What each symbol does to the objects:
$: nm->cm, cd->jr, rc->mm, ht->nz, qz->zg, nj->fb, lf->pj, gs->fh, fj->tt, gl->pr, tt->fj, pj->lf, dp->pn, jj->fr, nc->ch, cm->nm, bm->jq, pg->qq, qt->sc, qb->zl, sc->qt, tl->dz, fb->nj, zh->zs, lt->dg, jm->zf, jh->lb, jt->ft, qf->bl, bl->qf, rh->qp, tn->hn, cc->lj, fr->jj, cq->pm, pr->gl, zs->zh, cg->ld, pq->cn, zl->qb, zf->jm, zd->bt, dt->ml, hn->tn, dz->tl, dg->lt, ml->dt, mf->jc, cn->pq, zm->fs, zg->qz, qq->pg, fs->zm, pm->cq, lj->cc, cf->hl, jc->mf, hl->cf, jq->bm, ft->jt, mm->rc, bt->zd, ld->cg, qp->rh, zj->dd, dd->zj, pn->dp, jr->cd, gn->qj, nz->ht, fh->gs, ch->nc, qj->gn, lb->jh
&: nm->dh, jp->gn, dl->jh, cj->cn, nh->pr, rc->lj, ht->sg, qz->dt, nj->jt, lf->rl, gs->hh, fj->zd, tt->bt, dp->sb, jj->dj, nc->qt, dm->pg, hs->zf, pg->dm, qt->nc, qb->qn, sc->ch, tl->zm, fb->ft, sb->dp, lt->rp, jh->dl, jt->nj, bq->jr, hh->gs, qf->cq, bl->pm, tn->cg, cc->mm, cq->qf, pr->nh, zs->qg, cg->tn, qs->jc, tr->zj, sq->qp, zf->hs, zd->fj, sg->ht, dt->qz, hn->ld, dz->fs, qn->qb, dj->jj, ml->zg, dh->nm, cn->cj, zm->tl, zg->ml, rl->lf, fs->dz, pm->bl, lj->rc, jc->qs, hl->hm, jq->zt, ft->fb, zt->jq, mm->cc, bt->tt, rp->lt, hm->hl, ld->hn, qp->sq, zj->tr, jr->bq, gn->jp, qg->zs, ch->sc
~: nm->gb, jp->zg, nh->jt, nl->jc, sz->zj, ht->bd, nj->pr, lf->bp, gs->lz, fj->rp, gl->fb, dp->pm, jj->cc, nc->tn, ns->cn, dm->zm, gd->jq, pg->tl, qt->cg, qb->nf, sc->ld, tl->pg, fb->gl, sb->bl, lt->zd, jh->fz, jt->nh, bl->sb, fl->zs, sm->hl, tn->nc, cc->jj, fr->lj, cq->pn, pr->nj, zs->fl, cg->qt, zf->qr, zd->lt, dt->qj, hn->ch, dz->qq, dg->bt, dj->mm, ml->gn, fz->jh, cn->ns, zm->dm, zg->jp, qq->dz, pm->dp, lj->fr, jc->nl, hl->sm, jq->gd, mm->dj, qr->zf, bt->dg, rp->fj, qh->jr, gb->nm, ld->sc, qp->tm, bp->lf, zj->sz, pn->cq, lz->gs, jr->qh, gn->ml, tm->qp, ch->hn, nf->qb, qj->dt, bd->ht
!: nm->rd, cd->cq, cj->jt, rc->tn, nl->lt, sz->gn, ht->ms, nj->cn, lf->gj, gs->jn, fj->qs, dp->qh, jj->sc, zq->qb, gj->lf, ns->pr, mp->zf, tc->hl, gd->pg, bm->dz, pg->gd, qt->fr, qb->zq, sc->jj, jn->gs, tl->jq, fb->pq, lt->nl, jh->pb, jt->cj, bq->bl, bl->bq, tn->rc, cc->ld, fr->qt, cq->cd, pr->ns, zs->qc, cg->lj, qs->fj, pq->fb, tr->zg, zf->mp, zd->jc, dt->dd, hn->mm, dz->bm, dj->ch, ml->zj, pb->jh, mf->bt, cn->nj, zm->zt, zg->tr, pm->jr, qc->zs, lj->cg, jc->zd, hl->tc, jq->tl, zt->zm, mm->hn, tb->qp, bt->mf, qh->dp, ms->ht, ld->cc, qp->tb, zj->ml, dd->dt, jr->pm, gn->sz, rd->nm, ch->dj
^: nm->mh, dl->zg, ht->zd, nj->hl, lf->hf, gs->rt, fj->sg, dp->fl, jj->gd, dm->ch, tc->cn, gd->jj, bm->lj, pg->sc, qt->qq, qb->ct, sc->pg, mh->nm, tl->ld, fb->cf, zh->cq, lt->bd, jh->ml, jt->hm, bl->qg, fl->dp, hf->lf, sm->pr, tn->fs, cc->jq, cq->zh, pr->sm, zs->pm, cg->dz, zf->fd, zd->ht, sg->fj, fd->zf, dt->lb, hn->zm, dz->cg, lp->qp, ml->jh, pb->zj, fz->gn, cn->tc, zm->hn, zg->dl, qq->qt, fs->tn, pm->zs, qc->jr, lj->bm, cf->fb, jc->ms, hl->nj, jq->cc, zt->mm, mm->zt, bt->nz, ms->jc, hm->jt, ld->tl, qp->lp, zj->pb, jr->qc, gn->fz, nz->bt, qg->bl, ct->qb, rt->gs, ch->dm, lb->dt, bd->lt
+: nm->ml, cj->mm, nh->ch, jl->qb, ht->fd, nj->ld, lf->fm, gs->pm, fj->hs, gl->qt, dp->lz, jj->ns, ns->jj, cm->dt, mp->jc, tc->jq, hs->fj, pg->sm, qt->gl, qb->jl, sc->pr, mh->jh, jn->jr, tl->hl, fb->cg, lt->qr, jm->bt, jh->mh, jt->hn, hh->bl, bl->hh, sm->pg, tn->ft, cc->cn, cq->fh, pr->sc, zs->rt, cg->fb, pq->lj, zf->zd, zd->zf, fm->lf, fd->ht, dt->cm, hn->jt, dz->cf, ml->nm, tg->qp, dh->zg, cn->cc, zm->hm, zg->dh, pm->gs, lj->pq, cf->dz, jc->mp, hl->tl, jq->tc, ft->tn, mm->cj, qr->lt, bt->jm, gb->gn, hm->zm, ld->nj, qp->tg, zj->rd, lz->dp, jr->jn, gn->gb, rd->zj, fh->cq, rt->zs, ch->nh
*: nm->fm, cd->lj, jl->zf, ht->ct, nj->gs, lf->ml, gs->nj, fj->qn, pj->dt, dp->sc, jj->qh, zq->jc, gj->zj, pg->fl, qt->pn, qb->zd, sc->dp, jn->cn, tl->zs, fb->fh, zh->dz, sb->ch, lt->nf, jh->hf, jt->hh, bq->mm, hh->jt, qf->tn, bl->hn, fl->pg, hf->jh, tn->qf, cc->jr, cq->cg, pr->lz, zs->tl, cg->cq, zl->bt, zf->jl, zd->qb, fm->nm, dt->pj, hn->bl, dz->zh, qn->fj, ml->lf, cn->jn, zm->qg, zg->rl, rl->zg, pm->ld, qc->jq, lj->cd, jc->zq, hl->rt, jq->qc, mm->bq, bt->zl, qh->jj, ld->pm, qp->gz, bp->gn, zj->gj, pn->qt, lz->pr, jr->cc, gn->bp, qg->zm, fh->fb, ct->ht, rt->hl, gz->qp, ch->sb, nf->lt
@: nm->tg, nl->jj, jl->gs, ht->tl, nj->zf, lf->gz, gs->jl, fj->hn, tt->tn, dp->nf, jj->nl, zq->jr, mp->cn, hs->jt, pg->bd, qt->dg, qb->pm, sc->lt, tl->ht, fb->jm, lt->sc, jm->fb, jh->lp, jt->hs, bl->qn, rh->dt, tn->tt, cc->jc, cq->zl, pr->qr, zs->ct, cg->bt, qs->mm, sq->zg, zl->cq, zf->nj, zd->ld, sg->zm, fd->hl, dt->rh, hn->fj, dz->nz, qn->bl, dg->qt, lp->jh, ml->qp, mf->lj, tg->nm, cn->mp, zm->sg, zg->sq, pm->qb, lj->mf, jc->cc, hl->fd, jq->ms, mm->qs, tb->zj, qr->pr, bt->cg, rp->ch, ms->jq, ld->zd, qp->ml, zj->tb, jr->zq, gn->tm, nz->dz, ct->zs, tm->gn, gz->lf, ch->rp, nf->dp, bd->pg
§: nm->nj, jp->ch, dl->zm, sz->jj, ht->lp, qz->tn, nj->nm, lf->pm, gs->fm, fj->sq, pj->cq, dp->bp, jj->sz, gj->jr, cm->fb, pg->fz, qt->qj, qb->gz, sc->gn, mh->hl, tl->jh, fb->cm, lt->tm, jh->tl, jt->dh, bl->rl, hf->zs, rh->bt, tn->qz, cc->zj, cq->pj, pr->gb, zs->hf, cg->dt, tr->mm, sq->fj, zf->tg, zd->qp, fm->gs, dt->cg, hn->zg, dz->lb, lp->ht, ml->ld, pb->jq, fz->pg, tg->zf, dh->jt, cn->rd, zm->dl, zg->hn, rl->bl, pm->lf, lj->dd, jc->tb, hl->mh, jq->pb, mm->tr, tb->jc, bt->rh, gb->pr, ld->ml, qp->zd, bp->dp, zj->cc, dd->lj, jr->gj, gn->sc, rd->cn, tm->lt, gz->qb, ch->jp, qj->qt, lb->dz

In the rows, 516 means zero.

The rows follow the links: the fewer symbols apart two objects are, the more alike their rows tend to be.

Row, then object:
 401   548   640   543   501   707   446   442   550   552   526   541   309   619   653   464   628   610   630   125   454   501   266   586   487   421   310   297   539   588   590   340   615   603   575   551   772   440   276   461   645   695   491   533   483   433   499   212   645   421   547   373   575   619   630   501   812   299 -> rc
 532   612   431   478   484   614   403   435   427   398   658   490   650   607   431   451   193   373   670   191   664   555   630   539   666   435   242   541   587   375   389   581   531   595   545   504   372   458   189   720   514   422   441   623   490   433   455   505   312   279   582   384   599   309   617   527   836   657 -> ns
 546   615   398   467   468   581   628   621   396   586   568   544   599   313   401   494   518   386   679   236   349   461   634   190   433   751   288   535   525   411   376   620   592   616   556   553   368   682   230   463   446   446   456   623   489   442   448   810   674   314   680   427   585   577   282   503   759   630 -> gd
 632   589   653   532   444   289   362   399   436   406   729   489   734   606   729   453   227   664   653   589   426   531   613   557   645   406   605   487   617   395   398   747   589   656   551   484   356   394   572   698   607   443   453   586   522   419   490   155   310   497   563   369   549   305   592   505   392   647 -> nh
 375   557   410   503   644   384   418   494   361   587   620   526   182   618   451   498   517   634   679   700   654   509   211   614   450   410   588   361   367   395   332   198   398   625   571   500   833   418   530   455   480   734   681   618   557   368   531   468   526   559   217   365   566   611   625   515   381   247 -> dg
 568   612   491   487   631   479   633   530   565   578   421   525   602   610   449   518   669   643   148   662   698   406   626   823   498   429   611   512   425   566   562   594   347   184   694   469   391   440   630   429   423   442   680   528   495   720   482   512   474   589   257   841   633   585   599   474   379   559 -> qp
 574   337   690   517   444   688   433   447   548   560   528   495   675   638   673   586   598   680   656    95   446   482   609   555   448   452   264   694   556   551   586   701   546   617   328   524   384   430   271   422   660   436   458   435   505   408   604   207   660   356   581   375   343   614   609   485   777   645 -> bq
 534   599   422   459   441   239   302   330   340   584   685   534   595   673   409   501   556   290   763   748   698   553   667   598   379   355   666   483   552   325   311   617   628   723   592   473   286   369   565   374   466   390   359   679   495   358   417   467   761   575   586   363   584   635   659   487   362   715 -> sc
 587   323   457   510   498   477   627   680   517   600   443   535   546   331   448   562   604   375   680   716   396   485   640   185   410   770   610   682   566   564   566   583   592   647   321   509   381   741   652   467   475   421   448   413   516   449   619   903   612   660   722   437   334   615   279   501   372   645 -> zs
 531   608   675   509   461   490   372   426   543   306   516   559   726   638   746   500   260   630   703   556   431   455   637   602   704   334   622   518   614   608   630   776   594   672   585   529   361   440   665   678   701   433   443   522   500   394   469   121   301   623   521   349   602   234   618   503   372   718 -> jt
 553   589   474   515   632   337   666   767   371   586   628   546   565   288   423   467   535   644   617   703   388   471   631   146   446   790   600   478   299   419   335   589   381   662   553   526   373   775   554   467   407   406   700   586   477   406   490   951   522   539   406   367   603   567   311   479   410   660 -> bd
 563   331   474   481   489   747   397   411   564   403   459   528   592   568   428   614   319   337   671   207   658   552   606   582   692   419   277   687   617   611   594   564   551   659   275   539   390   432   280   731   447   409   409   405   487   398   637   493   299   400   564   419   293   321   582   529   815   673 -> jn
 381   302   448   476   612   512   376   517   562   562   432   546   165   626   414   582   659   635   653   664   628   479   228   564   462   435   599   520   378   550   542   181   377   643   296   484   820   429   679   460   454   712   706   427   526   417   656   507   478   580   243   372   338   607   610   500   367   235 -> zl
 577   581   424   525   475   280   348   392   375   392   662   529   648   612   382   496   134   320   678   752   714   555   627   590   668   335   642   500   648   330   383   598   583   665   603   507   339   409   570   743   389   403   415   648   546   428   420   463   300   530   583   319   608   256   625   502   398   700 -> pr
 546   578   473   510   470   723   601   668   546   564   401   536   560   286   470   495   620   362   711   210   393   511   613   194   472   795   302   535   556   493   541   579   545   629   560   518   406   725   299   466   483   466   419   488   539   474   474   906   633   371   700   388   579   616   258   550   793   652 -> jq
 589   592   445   475   479   485   612   394   564   390   433   530   612   623   436   492   287   366   114   702   655   528   597   789   692   414   594   534   604   541   611   556   586   193   661   508   391   397   632   705   448   442   431   507   473   772   438   508   343   629   514   895   604   309   658   513   397   530 -> nm
 399   310   481   465   477   482   367   418   587   552   430   513   181   589   434   595   612   373   623   686   642   498   243   527   457   390   578   528   567   590   530   205   620   650   314   467   874   397   655   456   436   768   452   406   538   429   654   503   710   609   548   357   321   593   613   537   374   228 -> cq
 586   620   482   500   476   495   598   666   496   562   430   502   608   280   468   456   640   352   696   643   360   553   642   189   418   840   621   521   543   571   579   606   565   632   603   539   377   782   615   398   430   410   428   507   527   419   456   955   648   602   737   377   593   594   280   512   437   653 -> tl
 374   347   444   519   441   309   356   451   415   583   650   512   186   593   436   586   540   365   673   746   706   510   212   569   496   372   579   519   516   364   333   213   551   623   280   530   802   405   519   453   468   777   413   511   514   446   627   505   658   546   530   381   338   602   607   488   365   249 -> pn
 553   576   459   522   491   395   595   633   423   385   653   519   585   349   495   470   258   378   695   699   345   503   637   197   590   769   628   512   636   393   361   599   527   629   555   499   425   728   550   670   449   470   454   602   520   413   475   886   344   565   684   437   552   291   338   506   379   636 -> sm
 557   639   415   532   473   429   288   322   614   606   350   508   615   662   377   482   661   270   696   772   760   527   656   586   373   356   644   512   573   623   584   623   636   726   619   477   359   324   701   409   432   383   398   481   487   391   447   450   753   661   556   298   620   682   620   488   352   773 -> ld
 613   327   450   460   493   770   370   397   607   567   429   524   598   646   392   620   661   354   691   201   611   522   617   556   467   420   231   747   550   550   564   606   582   659   294   534   389   397   286   412   444   440   430   413   480   404   578   453   647   333   530   402   342   644   593   481   864   641 -> jr
 550   578   440   521   611   714   401   489   552   417   430   544   587   598   406   463   313   642   676   231   697   514   635   540   653   411   292   470   406   567   554   605   369   615   554   529   402   418   259   671   514   450   674   523   495   400   483   475   199   399   216   406   554   304   580   510   824   669 -> mp
 569   290   678   532   480   489   313   418   571   322   538   508   733   626   741   629   331   664   637   582   443   491   630   549   688   396   645   691   650   526   628   746   583   654   238   485   390   406   687   727   665   428   450   445   530   384   550    94   349   606   541   394   334   270   598   513   400   653 -> hh
 553   567   652   698   493   360   598   638   422   589   759   462   695   366   726   468   508   622   678   578   197   616   627   202   422   707   618   505   552   382   404   762   537   650   558   611   385   748   551   476   757   426   449   633   639   444   482   617   639   524   744   351   590   596   334   672   411   639 -> dm
 599   583   482   493   480   317   605   454   402   593   622   534   600   600   416   509   538   342    80   743   672   555   642   801   418   397   631   549   546   355   376   564   570   191   676   488   351   390   537   478   482   473   450   616   513   788   441   449   680   546   578   942   557   595   584   494   394   578 -> gn
 545   582   664   537   494   517   599   454   567   391   507   518   701   591   719   482   381   630   157   535   459   510   665   800   657   443   636   489   611   559   568   732   577   189   644   572   402   417   645   688   638   418   422   522   524   722   491   152   331   562   557   836   598   297   614   524   443   544 -> dh
 582   594   648   693   605   499   626   749   614   586   551   438   706   335   655   514   625   886   664   542   195   612   662   216   527   732   634   497   376   626   588   707   434   618   562   590   445   711   613   424   710   468   625   541   623   424   497   586   478   563   444   355   577   560   270   668   423   630 -> sg
 554   599   477   511   449   308   633   683   419   568   593   533   634   312   447   465   542   348   670   685   430   548   659   121   491   774   646   532   574   380   333   573   530   620   610   519   375   713   559   435   415   403   481   634   484   413   473   963   649   546   728   338   599   626   241   520   409   661 -> pg
 566   621   469   519   482   517   322   395   594   325   383   480   591   662   416   459   254   359   722   747   704   504   611   558   717   353   673   557   662   607   619   580   557   670   617   498   359   409   679   777   407   408   437   437   529   365   474   473   285   621   530   350   605   232   642   465   363   675 -> nj
 392   535   496   540   514   671   366   433   550   359   455   500   237   605   498   437   343   408   682   193   567   493   252   575   627   467   334   341   604   590   589   255   610   655   539   524   745   462   313   638   424   721   455   523   482   396   521   452   382   374   556   398   561   314   666   476   749   262 -> pq
 574   311   484   511   511   358   599   678   433   592   642   499   588   299   416   577   521   382   662   695   404   544   642   174   449   804   605   667   529   405   384   571   536   639   275   573   376   754   522   482   490   447   453   540   505   449   616   935   676   532   761   373   337   595   300   483   413   690 -> fl
 427   338   477   438   469   486   620   449   566   573   409   543   247   590   469   610   597   377   228   658   683   503   271   772   466   440   623   517   538   567   577   243   561   190   412   511   788   424   633   456   524   712   430   445   523   693   585   475   669   604   538   738   339   561   571   485   396   234 -> pj
 555   576   412   499   483   533   613   674   561   414   458   521   588   331   436   466   360   403   683   650   361   510   624   227   669   803   625   511   646   588   555   558   544   626   558   492   382   751   641   710   469   404   444   521   503   411   428   912   345   617   775   399   575   318   313   526   407   664 -> hl
 548   288   649   490   483   497   621   399   558   588   554   513   684   582   703   586   623   634   184   592   459   545   626   792   486   379   593   708   552   521   558   737   546   167   423   565   418   426   610   444   595   422   435   419   484   748   594   154   659   642   548   820   370   618   625   500   406   550 -> rl

Each walk starts at a row. The symbols on each line, taken left to right, move it on to the next object.
Answer with the object's row; about right is enough.
new walk
 547   278   689   508   483   518   381   402   601   537   596   512   793   606   750   633   670   663   635   593   450   544   629   571   461   398   606   718   538   569   590   775   602   676   269   500   379   388   660   453   678   385   431   434   553   380   589    94   695   639   555   352   333   655   602   481   412   691
@ & ~  608   266   475   502   618   306   325   528   404   579   641   541   644   589   385   612   544   648   684   723   709   490   609   576   436   381   662   734   348   346   324   586   433   670   266   512   341   398   553   394   430   424   741   519   497   428   614   481   471   543   196   336   307   626   648   477   365   683
* + + ^ ~  605   606   441   474   600   474   589   767   580   567   442   513   595   276   427   463   635   615   655   643   356   471   634   139   460   809   648   520   383   593   540   594   378   663   552   540   383   726   645   417   461   426   693   538   521   406   457   900   517   568   469   406   568   593   252   518   412   672
new walk
 547   572   619   678   454   696   631   654   587   587   534   437   698   289   661   460   608   624   688   197   207   606   626   195   490   694   366   501   536   567   566   678   554   623   559   632   391   739   348   457   751   438   409   504   567   432   479   571   673   385   686   387   559   546   307   635   767   619
^ ~ ! @  552   643   686   522   613   344   366   482   417   594   739   505   758   589   723   456   551   934   660   569   416   475   605   583   487   386   593   510   388   445   361   765   364   637   608   513   340   420   563   433   624   413   692   632   546   419   445   107   491   504   221   372   594   606   667   525   397   644
~ * &  555   279   448   512   687   454   350   479   560   566   401   530   615   588   382   631   643   623   693   734   645   483   620   553   468   377   644   738   280   536   553   605   372   670   240   478   385   395   675   436   475   353   738   458   525   398   626   490   494   649   216   368   286   619   605   526   384   705
new walk
 599   608   467   512   500   664   794   632   555   569   489   522   564   362   420   498   614   392   183   266   437   538   635   396   508   726   316   512   561   542   532   520   559   260   640   505   440   689   325   436   461   448   488   547   475   733   537   861   624   407   706   767   564   629   361   495   796   563
! + + ! ^  590   599   505   507   453   683   686   419   607   568   432   536   620   622   433   493   616   352   149   252   657   522   618   795   483   419   312   517   591   587   534   571   575   162   629   524   445   373   280   490   458   410   426   533   517   749   495   456   683   359   520   839   575   602   607   501   779   604
+ § @ ! $  396   593   466   522   572   522   361   523   557   338   437   512   251   636   437   453   330   610   623   675   622   479   266   521   656   423   640   379   427   592   567   199   420   618   551   530   805   452   587   687   504   711   670   468   527   455   541   494   180   639   275   386   630   292   623   523   375   265
new walk
 540   584   452   463   480   707   611   399   537   399   421   539   610   587   462   468   355   354   157   253   650   500   601   799   639   388   271   481   581   557   594   565   513   290   639   516   391   415   300   661   490   428   471   495   523   742   510   494   334   347   569   799   608   300   604   508   798   536
+ ! * +  546   344   456   473   494   471   618   414   563   376   429   546   595   643   420   643   308   339   138   679   641   541   618   802   642   468   602   690   601   558   635   569   555   210   346   536   438   392   648   704   456   472   404   440   527   719   572   494   283   592   514   825   338   311   629   508   392   569
§ * ^ $  448   592   469   508   483   511   603   683   554   385   470   560   264   349   468   480   357   412   650   639   408   540   290   226   637   769   618   353   605   539   564   256   519   651   588   503   807   730   585   705   437   730   459   491   515   458   498   901   369   604   712   399   558   330   324   485   456   324
new walk
 571   336   466   486   615   500   662   518   554   570   429   510   554   612   474   546   647   612   118   678   665   447   650   789   435   406   582   696   330   569   560   571   415   170   418   504   363   370   664   442   466   423   666   457   516   751   601   468   512   590   278   863   339   600   598   497   404   528
§ * $ &  399   578   661   513   593   452   417   454   547   516   529   541   294   589   735   529   652   890   662   585   432   475   248   617   472   423   633   369   352   555   557   359   408   630   538   531   803   452   702   484   653   726   713   521   484   437   509   227   458   605   298   368   585   582   606   508   405   286
& $ $ $  648   637   417   510   660   422   358   521   601   601   407   544   651   617   384   451   713   616   753   772   728   466   651   585   411   363   669   507   310   567   566   620   346   680   603   524   396   404   696   416   429   389   743   506   518   371   405   478   482   669   206   309   612   569   652   513   310   759
new walk
 567   634   697   506   645   488   376   476   587   587   565   513   719   597   722   473   680   957   717   540   423   486   621   607   466   385   632   516   357   565   564   755   395   630   584   493   368   405   672   450   681   430   719   457   501   367   477   113   511   592   233   400   592   599   602   515   395   688
$ & @ $ ! @  572   596   494   506   611   729   320   532   545   606   440   519   616   602   418   457   628   639   682   149   678   442   620   578   507   407   225   560   392   592   576   582   417   667   551   493   357   445   226   438   475   428   700   489   509   372   466   516   511   329   191   350   602   607   665   481   905   689
$ @ @ @  394   583   435   484   487   721   375   463   564   568   465   553   204   603   443   512   607   386   641   240   650   529   255   563   452   431   328   340   559   577   547   212   557   660   555   504   792   419   272   505   448   755   442   509   470   451   459   527   661   386   544   368   556   566   604   532   814   278
new walk
 556   265   457   501   461   307   357   398   336   385   651   524   593   580   422   565   201   300   675   667   683   538   581   607   656   394   610   699   655   335   367   639   561   689   279   512   353   427   535   636   435   419   451   591   516   387   545   480   291   553   541   392   289   282   617   519   372   680
~ ! * ! $ ~  386   574   459   497   461   343   387   453   422   393   606   521   249   596   484   490   224   431   695   702   690   512   247   550   629   449   603   354   560   411   390   222   532   628   577   513   784   445   548   650   434   723   476   595   499   441   458   465   330   537   521   362   535   302   639   505   437   273
$ @ @ @  599   602   466   499   607   338   379   506   392   335   622   515   622   554   430   485   185   653   682   693   699   472   569   581   662   385   605   525   415   392   403   584   349   642   545   506   343   414   584   692   474   410   705   662   511   380   455   522   145   566   214   342   597   275   645   491   363   686
new walk
 566   350   466   527   486   515   642   649   578   410   427   527   564   325   410   606   333   420   663   658   453   523   638   151   629   741   623   659   578   606   598   551   561   666   317   563   407   713   585   650   470   428   444   408   515   376   579   867   347   555   712   398   387   325   321   530   383   657
^ & * & * +  552   289   453   500   469   466   337   420   555   567   370   493   620   647   430   618   634   285   676   761   744   524   671   589   456   378   672   811   523   607   571   637   571   679   217   482   368   366   688   389   449   434   390   418   522   372   592   455   691   681   528   335   251   646   647   508   334   735
* & ~ §  580   598   662   495   501   335   593   437   421   571   753   521   713   604   726   516   523   664   141   564   432   533   596   809   442   395   599   506   558   409   331   707   610   198   646   493   372   445   550   469   639   487   464   604   506   761   554   151   680   500   528   882   613   611   592   509   381   576
